Each row has a name. Each piece below is followed by the name of the row it came from, unless a question asks for something else. Each question is about the rows just above it. Places in a row count from 0.

Columns, left to right: Q A C T X B K H S D
[-18.2   2.9  -5.2  -8.3  40.3 -29.0  35.7 -31.3 -27.0 -36.6] = <177>
[-29.2  49.4  34.4  14.9 -21.3 -43.1  33.8 -19.2 -43.4  77.3] = <107>
[ 42.7 -58.0  34.2  62.9 -36.6   5.7 -42.8  -3.4 -43.0  27.9] = <108>
[-49.4  73.2  34.6  35.4 -23.7 -55.4  27.2 -24.8 -24.9  93.6] = <143>
[ 27.8 -57.0  70.5  17.4 -74.3 -34.5  37.8 -54.1 -22.5  -8.3] = <156>
[ 33.9 -43.9  21.1 -11.6 -30.9 -81.1 -61.8  19.9   0.4 -61.9] = <206>
[  0.4 -18.1   8.4 -43.7 -90.3 -14.1  35.5  33.8  34.0 -30.0] = <80>
[-42.4 -31.8 -46.7  58.7  11.7 -10.0   7.0   8.8 -56.7 -12.6] = <182>
[ 27.4 -18.2 -62.5  54.7  38.4  36.3 -26.0 -41.8 -66.8 -32.6] = <50>
[-31.8  11.8 -42.4 -56.7  58.7   8.8   7.0 -46.7 -56.7 -56.7] = <202>
[-33.5  -2.2 -25.4 -79.7  27.7  -7.6  66.7 -43.7 -26.1 -15.2] = <95>
The one value in <156> and <177>:
[-8.3]
At which places does <182> hold [-10.0]?
5
[-42.4  27.4 -31.8 -33.5] is in which column, read top down?
Q
The one value in <107> and <80>:
[33.8]
Put [-56.7 -31.8  11.8 -42.4 -56.7  58.7   8.8   7.0 -46.7 -56.7] back in order: which row is it?
<202>
At which places does <202> hold [-56.7]?
3 8 9
[-5.2 34.4 34.2 34.6] is in which column, read top down?
C

Columns, left to right: L R U V N G W Z
[-34.0  36.5   9.9  49.1  -0.9 -29.7  33.7 -35.1] = <81>
[ -9.3 -19.1  20.3   7.2   2.6 -18.9 -24.7  32.5] = <158>
[-36.3   2.4   7.1   2.4   7.1  20.9   2.4   7.1] = <100>
[ 10.0 -28.6 -14.4  51.8   1.4 -39.3 -10.1 -24.1] = <105>
[-19.1  32.5  -9.3  20.3 -18.9 -24.7   7.2   2.7] = <120>
[-44.8  22.6  23.7  75.5  26.7 -46.4  14.0 -91.1] = <11>
Places of [7.1] in row <100>:
2 4 7
Which column holds [ 2.4 51.8 20.3 75.5] top down?
V
Which column holds this, read top down? [-24.7   2.4 -10.1]
W
[ 20.3 -24.7  -9.3   2.7   7.2 -18.9  32.5 -19.1] is which row reordered?
<120>
Which column holds this, read top down? [-24.7   2.4 -10.1   7.2]
W
[ -0.9   2.6   7.1   1.4 -18.9] is in which column, read top down?
N

Columns, left to right: J M P Y F E
[12.4  8.0  8.0  8.0 12.4 50.7] -> <54>
[ 50.0 -28.5 -30.9  50.0 -42.5 -70.4] -> <128>
[-18.7  58.4 -11.4 -28.6 -11.4 -28.6] -> <98>
[ 17.5  12.5  37.5  37.7 -44.9  -7.7] -> <91>
[ 32.0 -24.6 -15.6 -42.4  18.9  24.1] -> <129>
At which places does <54> hold [12.4]?
0 4
At which places does <128> hold [50.0]?
0 3
Places of [-28.6] in row <98>:
3 5
Which column holds [  8.0 -30.9 -11.4] top down?
P
[-11.4  37.5 -15.6] is in which column, read top down?
P

Columns, left to right: Bot tavim zakeg Kaz Bigod
[ 22.2  69.6  71.1  -1.8 -29.3] = <142>
[ 23.1  69.1 -26.4  -0.6  58.0] = <104>
[-22.0 -65.3 -52.5   0.3  24.6] = <175>
[-25.4 -46.3  78.6 -11.0  -6.0] = <76>
[-24.1 -65.2 -27.0  -2.1  19.4] = <123>
[ -0.7  23.1  69.1 -26.5  58.0] = <199>
[-34.7 -93.2 -36.2  -3.3  27.2] = <190>
[ 23.1  69.1  58.0  -0.6 -26.5] = <9>
[-37.4 -76.5  75.7 -12.9   1.0] = <185>
[-24.4 -47.6  61.0  -9.4  -2.2] = <167>
[-26.5  23.1  69.1  58.0  -0.6] is which row reordered?
<9>
Every place of [-26.5] in <199>:
3
[-26.5  58.0  23.1  -0.6  69.1] is which row reordered?
<9>

Columns, left to right: lufa ledet tukev mar Kidal Lomi Musi
[-44.2  17.1 -50.3 -24.4   9.4 -20.1  69.1]  <124>
[-16.4 -10.7 -16.4 -10.7 -27.9 -16.4  15.6]  <118>
[-26.9  14.5  44.1  25.2 -27.0 -35.4  25.2]  <159>
[ 18.1  25.6 -15.1 -25.6  41.6  39.6  46.3]  <52>
[-20.1  13.4 -16.3 -48.4  35.4  26.0  32.6]  <3>
[ 17.4   7.9  -7.8 -46.9  17.4  16.8  42.6]  <207>
[ 43.8 -71.3  -7.8 -19.2   1.7  41.9  70.3]  <86>
[ 43.8 -71.3  -7.8 -19.2  -9.7 -10.8 -66.3]  <157>
[ 14.5 -26.9  25.2  44.2 -35.4  25.2 -27.0]  <132>
[-21.7  37.9 -26.8 -64.5 -26.8 -26.8  37.9]  <153>
[-13.2  36.3   9.1  20.3 -36.7  -8.0  31.0]  <38>
Places of [-26.8] in row <153>:
2 4 5
Places of [-10.7] in row <118>:
1 3
Every place of [-26.9] in <159>:
0
Which row holds these entries in another order? [-35.4 -27.0 -26.9  14.5  25.2  25.2  44.1]
<159>
[-16.4 -26.9  18.1] is in which column, read top down?
lufa
Which column holds this, read top down? [ 17.1 -10.7  14.5]
ledet

Columns, left to right: duv davo mekub leze Filu Megat viri
[ 48.9 -21.0 -26.7 -31.6  50.4  13.9 -21.3] : <113>
[ 64.0  40.0 -24.9  26.3  13.9  35.0  54.3] : <62>
[ 19.3   6.2  49.3  40.9  -5.1 -27.9  -5.5] : <20>
[-26.3  31.4  -2.4 -19.4 -25.4  29.5 -10.9] : <136>
[-31.6 -21.3 -20.9 -26.7  13.9  48.9  50.3] : <97>
[ 23.9  24.9 -42.1  -6.5  -4.0  56.2 -43.0] : <15>
[-21.3  48.9 -31.6 -26.7  13.9  50.3 -21.0] : <30>
[ 40.0   6.2  31.4 -21.3] is in which column, read top down?
davo
Shared by <62> and <113>:
[13.9]
Put [ -5.5  -5.1   6.2  49.3 -27.9  40.9  19.3] back in order: which row is it?
<20>
Which row holds these entries in another order? [-31.6 -26.7 -21.3 -20.9  13.9  48.9  50.3]
<97>
[-21.0  40.0   6.2  31.4] is in which column, read top down?
davo
Put [ 50.3 -21.0 -21.3  48.9 -31.6 -26.7  13.9] back in order: which row is it?
<30>

Columns, left to right: Sigi neb Gakas sugig
[ 58.0 -43.3  70.3 -73.4] = <28>
[ 39.5 -15.2 -43.3 -15.2] = <92>
[-43.2  68.7  60.7 -21.7] = <21>
[-15.2  39.5 -15.1 -43.3] = <7>
Put [-43.3 -15.2 -15.1  39.5] back in order: which row is it?
<7>
Every place of [-15.2] in <92>:
1 3
Put [-43.3 -15.2  39.5 -15.2] back in order: which row is it?
<92>
Which value is in both <92> and <28>?
[-43.3]

Columns, left to right: pafot velan mikoz nunep zubi tiv
[ 62.0  -9.6  38.5  -1.1 -14.3  14.7] : <43>
[-75.8  -0.7 -19.8   2.1  24.6   7.0] : <60>
[ -4.2 -75.7 -49.3  -3.6 -65.0  -0.8] : <151>
[-14.7 -23.0  -7.0  -0.1 -60.3 -77.5] : <17>
[ 14.6 -77.5  -8.2   5.0 -77.5  14.6] : <22>
[  6.3  41.8 -21.5  14.6  11.1 -77.4] : <44>
[ -8.9  62.4  38.4   2.1 -56.4  13.6] : <23>
Every place of [-75.8] in <60>:
0
Which value is in both <22> and <17>?
[-77.5]
Places of [-8.2] in row <22>:
2
Every place of [14.6] in <22>:
0 5
[ 38.5 -19.8 -49.3  -7.0] is in which column, read top down?
mikoz

Columns, left to right: betod naso falov favu kave zotu vazal nula
[-36.9 -65.8 -56.9 -63.6 -67.4 -39.3 -77.8 -40.2] -> <134>
[-36.9 -65.8 -68.2 -38.6 -67.4 -39.3 -77.8 -40.2] -> <19>
[-42.5  -3.6  11.4   3.5 -52.0 -64.8   6.7 -46.3] -> <103>
[ 45.2 -49.9 -38.7 -27.7 -20.8 -43.6 -38.6 -38.6] -> <116>
At which places does <116> hold [-38.6]?
6 7
[-77.8   6.7] is in which column, read top down?
vazal
Which column holds this, read top down? [-77.8   6.7 -38.6]
vazal
Which row holds these entries in another order? [-49.9 -43.6 -38.7 -38.6 -38.6 -27.7 -20.8  45.2]
<116>
The one value in <116> and <19>:
[-38.6]

Columns, left to right: nef repe parul vem kor Tek
[-78.6 -64.9 -79.6 -95.1  26.0  39.6] = <47>
[-64.2 -47.4 -95.2  14.8  26.0 -48.9] = <99>
[-64.2 -47.4 -95.1  16.6  49.3 -46.2] = <35>
[-64.2 -47.4 -95.1  16.6  49.3 -74.0] = <89>
The one value in <89> and <47>:
[-95.1]
[-64.9 -47.4 -47.4] is in which column, read top down?
repe

Columns, left to right: tasuz duze dit seva
[24.4 55.5 55.5 16.4] -> <176>
[-35.3 -45.3 -45.3 -17.1] -> <170>
[ -2.7 -27.6 -27.6  -1.1] -> <203>
[-25.4 -22.9 -22.9 -25.0] -> <192>
[-25.1  -4.6  -4.6 -14.6] -> <72>
[11.2 24.5 24.5  9.7] -> <49>
[-5.5 -1.6 -1.6  1.3] -> <160>
[22.8 21.9 21.9 16.4] -> <29>
[73.8 14.9 73.8  6.9] -> <187>
[10.7 -7.5 -7.5 18.3] -> <146>
[24.3 16.4 55.5 55.5] -> <87>
Which row holds these entries in another order? [55.5 16.4 55.5 24.3]
<87>
[16.4 24.4 55.5 55.5] is which row reordered?
<176>
[-35.3 -45.3 -45.3 -17.1] is in which row?
<170>

Columns, left to right: kotev nanot deze votum
[-9.8 -2.9 -2.9 -9.8] -> <112>
[ 62.7  67.0  49.7 -17.9] -> <42>
[-60.7  14.4  67.3 -29.4] -> <5>
[-60.7  29.5  33.4  61.9] -> <8>
[ 21.7  62.3  39.0 -63.2] -> <191>
[-14.6  54.5  -3.0  40.5] -> <31>
[-10.4  34.4 -48.1 -21.1] -> <197>
[-20.1  68.4  42.0  -6.5] -> <106>
[-42.9 -65.0 -48.6  64.7] -> <122>
[-60.6  -9.9  18.6 -21.6] -> <173>
Every place of [-2.9] in <112>:
1 2
Which column holds this, read top down? [49.7 67.3 33.4]
deze

Columns, left to right: dipi Ranug keku nebo Nusav pifep mis
[ -3.9 -23.4 -81.0  -1.3 -11.1 -24.7   9.8]  <53>
[ -4.9 -95.7 -19.8  15.2 -30.6  -5.9   2.1]  <58>
[  5.9  32.9  32.9 -22.5  32.9  32.9  14.4]  <133>
[ 14.4  33.0  32.9  32.9   5.9 -22.5  32.9]  <26>
[-10.5  13.6   7.1  -8.3 -19.4   4.6  -0.2]  <174>
[ -9.8 -14.8   6.1 -50.8 -24.1 -13.4  31.3]  <16>
[-12.8 -12.9 -23.4 -11.1 -24.7  -3.9   9.9]  <101>
[  2.6 -12.8 -33.7  32.8  32.0  11.2 -50.9]  <25>
[  9.9  -3.9 -24.7 -11.1 -23.4 -12.9 -12.8] is which row reordered?
<101>
Shared by <25> and <101>:
[-12.8]
Which column holds [ 2.1 14.4 32.9] top down?
mis
[-24.7  -1.3 -81.0   9.8 -23.4  -3.9 -11.1] is which row reordered?
<53>
Shared by <101> and <25>:
[-12.8]
Every place of [32.9] in <133>:
1 2 4 5
Which row holds these entries in another order? [ 14.4  32.9  32.9 -22.5  32.9  32.9   5.9]
<133>

Columns, left to right: zunev litef bevol tor Zukig
[-35.6  84.6 -35.6 -35.6 -35.6] : <18>
[-35.5  27.4 -14.1 -49.0 -44.1] : <114>
[-76.1 -44.1 -82.9 -40.1 -83.0] : <63>
Shared by <114> and <63>:
[-44.1]
Which column holds this, read top down? [-14.1 -82.9]
bevol
Which value is in both <63> and <114>?
[-44.1]
At which places does <18> hold [-35.6]?
0 2 3 4

Columns, left to right: lizu loka lol Vubon sukof neku Gutar dab
[  2.3  60.0  36.4  -7.8  87.8  25.5 -16.6  57.4] = <33>
[-47.7  57.7  21.1  -6.2  -8.4 -35.5 -34.4  18.7] = <154>
[ 56.6  -5.8   0.8 -82.0 -44.1   6.0 -76.3 -94.2] = <152>
[36.4 36.4 21.2 21.2 21.2 36.4 -8.4 36.4] = <125>
[ 36.3 -49.6  21.2  24.3  36.4 -28.1  -8.3  22.8] = <162>
[-28.1  22.8 -49.6  21.2  24.3 -10.7  -8.4  36.4] = <65>
[-19.1  -3.1  -3.4  -2.6 -25.3  -0.2  30.2 -32.2] = <93>
[ 21.2  21.2 -49.6] is in which column, read top down?
lol
Put [-49.6 -28.1 -10.7  -8.4  21.2  22.8  24.3  36.4] back in order: which row is it?
<65>
[-49.6  21.2  24.3 -10.7  -8.4  36.4 -28.1  22.8] is which row reordered?
<65>
At which places does <125> hold [21.2]?
2 3 4
Which value is in both <125> and <33>?
[36.4]

Columns, left to right: gok Bepad vison ziso
[ 60.1  42.2  60.1 -13.5] = <126>
[ 11.7  60.1 -13.5  89.7] = <88>
[ 42.2  60.1 -13.5  89.7] = <27>
Which column holds [60.1 11.7] top down?
gok
asked: [ 11.7  60.1 -13.5  89.7]
<88>
Put [ 60.1 -13.5  89.7  11.7] back in order: which row is it?
<88>
Put [ 89.7 -13.5  42.2  60.1] back in order: which row is it?
<27>
[ 42.2  60.1 -13.5  89.7] is in which row?
<27>

